[ 46 -45  75  37 -55 -89 -40 -49 -46] = vobep
[ 42  -3 -28 -46 -56 -89 -41 -49 -85] = sukuz
[ 42  -3 -28 -46 -56 -89 -40 -49 -46] = zakab
rest: [-55 -89 -40] => [-49 -46]
q: [ 42  -3 -28 -46 -56 -89 -41 -49 -85] => sukuz
rest: [-56 -89 -41] => [-49 -85]
has: [-46 -56] => yes
has: [-56 -89 -42] => no
rest: [ 46 -45] => [ 75  37 -55 -89 -40 -49 -46]

[-45  -7 -33  91] : sime
[-45  -6 -33 -69] : dudam
[ 50 105 -87 -44] : bopuv
[ 89 -44  73 -50] : rasu
[ 50 105 108 -35] : Nol
[-45  -7  12  22] : leta
[-45  -7  12  36] : zuro
[-80  43 -37 -40] : sud
[-58  36 -30  24] : Kek
[ 60 101 112 -64] : Ruma
has: [-50  73] => no
rest: [-45  -7 -33] => [91]

[-30 -13 -21  24  24  37 -19 -94 -25   5  47  38 -19 -40  22 120 -28 -64
  15  96  13 -61 -63 -49 -28  17 -31  13  -9 -16 -36] = daf
[ -6  -9  12  62 -31 -20 -14  21  36 -30  92   3  88  40  56 -53   5  51
   3 108  10   9  -7 -23  66 -12  62 -61  21 -24  38] = Tula
[ -56   47   57  -13   34   76   52   24  -61    8   10  -11  117   85
  -90  120  -29  -64   15   96  -28 -103  115   44  -20  -43  -21  -13
   71  -36   51] = zib
has: [-25   5] => yes
has: [  8  10 -11 117] => yes
q: [-30 -13 -21  24  24  37 -19 -94 -25   5  47  38 -19 -40  22 120 -28 -64
  15  96  13 -61 -63 -49 -28  17 -31  13  -9 -16 -36] => daf
rest: [120 -29 -64  15  96] => [ -28 -103  115   44  -20  -43  -21  -13   71  -36   51]
has: [ 115 -103  -28   96   15] => no

[ -9  99 -95 -37  99] : vepo
[ -9  99 -93 -37  67] : tel
[ -9  99 -94 -37  67] : fosen
rest: [ -9  99 -94] => [-37  67]
rest: [ 99 -94] => [-37  67]
q: [ -9  99 -94 -37  67] => fosen
rest: [ 99 -93] => [-37  67]

[86 13  4  2  6  8 20] = taf
[13  7 67  3  7 42  1] = Keba
[86 14  4  2  6 23  7] = zik
[14 62  9  3  2 48  1] = bareg
[30 11 25  2  2 68  0] = Dibo
[25  4 42  3  7 58  1] = Fara
[40  8 36  2  6 86  2] = kizet
rest: [86 13  4  2  6] => [ 8 20]
both Fara Dibo:  => [25]

[ 11   3 -38 -42  -7 -66  46  57 -18]  buli
[-31  -1 -74 -75  30 106  59 -23 -31]  zam
[-91   3 -38 -42  -7   2  46  57  -3]  bek
[ 11  -1 -73 -76  27 105  63 -20 -32]  pev
[-42 -90 104 -36 -11  -2  -4  57 -91]  Mipon
[ 12 -91 106   3 -16 -32  -7  48 -76]  bogi
has: [ 2 46 57] => yes
both buli pev:  => [11]
both Mipon bogi:  => [-91]
both bogi Mipon:  => [-91]
q: [-42 -90 104 -36 -11  -2  -4  57 -91] => Mipon
has: [46 57] => yes
has: [-16 -32  -7] => yes

[-20  32  32   6 -42 -20   6 -19  31 -50 -41 -38 -12 -37  -5  15 -34 -49
  -3  27 -46 -38   1   9 -19  25  63 -46 -16  29  -2] = mazu
[-18   6   5  -4  -2  -8  -8  -4   5 -17 -14 -10  28 -15   1  15 -18 -12
   2  -7 -21 -26   2 -15   5  -2  13  -9  -4  -4  -9] = tudo
[-60 -21 -14  23  49  21 -12 -11 -26 -21  14 -38 -13 -37  -5  -8 -37 -33
 -50 -88 -22 -18  44  -7 -20  25  63  -9   5 -17 -12] = bov
[-20  32  32   5 -42 -20   6 -19  31 -50 -41 -45  54 -54  13  52 -34 -49
  -3  27 -46 -18  43   9  16  -7  22 -46 -16  29  -2] = tizon
[ -7   7   6  -3  -6  -6  -2  -4   5 -16  -8  -8  16 -10   2  11 -10  -9
   1   1 -12 -13   0  -4   4  -2   6  -8  -2   3  -2] = lesu
has: [ 7  6 -3 -6 -6] => yes
rest: [-38 -13 -37  -5] => [ -8 -37 -33 -50 -88 -22 -18  44  -7 -20  25  63  -9   5 -17 -12]
q: [ -7   7   6  -3  -6  -6  -2  -4   5 -16  -8  -8  16 -10   2  11 -10  -9
   1   1 -12 -13   0  -4   4  -2   6  -8  -2   3  -2] => lesu
rest: [-20  25  63] => [ -9   5 -17 -12]
has: [-49 -34  52  13 -54] => no
has: [-18  44] => yes
rest: [-18  44] => [ -7 -20  25  63  -9   5 -17 -12]

[-10  -8  -8   8 -17   8   5 -10  10   8 -10 -13   9   8  -8  10 -11   9
   7 -11   5   8]  pupi
[ 61  56  16 -43  87 -61 -43  63 -46 -50  62  71   7  16  57 -44  55 -46
 -51  64 -42 -53]  poka
[-16 -18 -16  12 -20  20  12 -15  11  15 -15 -18   8  16 -17   8 -14  10
  15 -16  14  14]  vasub
[-26 -24 -22  21 -38  24  14 -25  22  22 -25 -31  18  23 -22  19 -25  20
  21 -27  16  21]  sipuv
[ 11  12  11  -8  17 -13  -9  12  -8 -10  12  14  -7 -10  11  -7  12  -8
 -11  13  -8 -11]  peg
[ 49  46  42 -41  63 -44 -26  43 -38 -40  46  55 -28 -45  44 -38  40 -36
 -37  46 -34 -38]  Bafir
has: [ 16 -27] => no
both vasub poka:  => [16]
rest: [ 8 16] => [-17   8 -14  10  15 -16  14  14]

[-28  24  73  -3 -13] -> vagog
[ 36  -2 -20  42 -90] -> bapov
[31 46 49 -2 -3] -> Guv
has: [-20  42] => yes
has: [ 36  -2 -20  42] => yes
rest: [46 49] => [-2 -3]
both Guv bapov:  => [-2]

[-102  -79  -60   83  -21  -70  -20  -73   29]  Bezib
[83 71 64 63 40 71 41 71 14]  posaz
[103  86  68  79  41  73  38  78   3]  poni
[-91 -73 -56  82 -28 -63 -26 -65  12]  punob
[83 76 63 60 63 80 36 76  6]  bamit
both poni posaz:  => [41]
has: [63 80] => yes
both posaz Bezib:  => [83]

[-32  48 -23  30 -61 -77  80] = ser
[-41  46  26  90 -23 -63  64] = gipa
[-32  47 -99 -23  81 -24  98] = Sufe
both gipa ser:  => [-23]
both ser gipa:  => [-23]
both gipa Sufe:  => [-23]
rest: [-32  47] => [-99 -23  81 -24  98]
has: [-23  30 -61] => yes

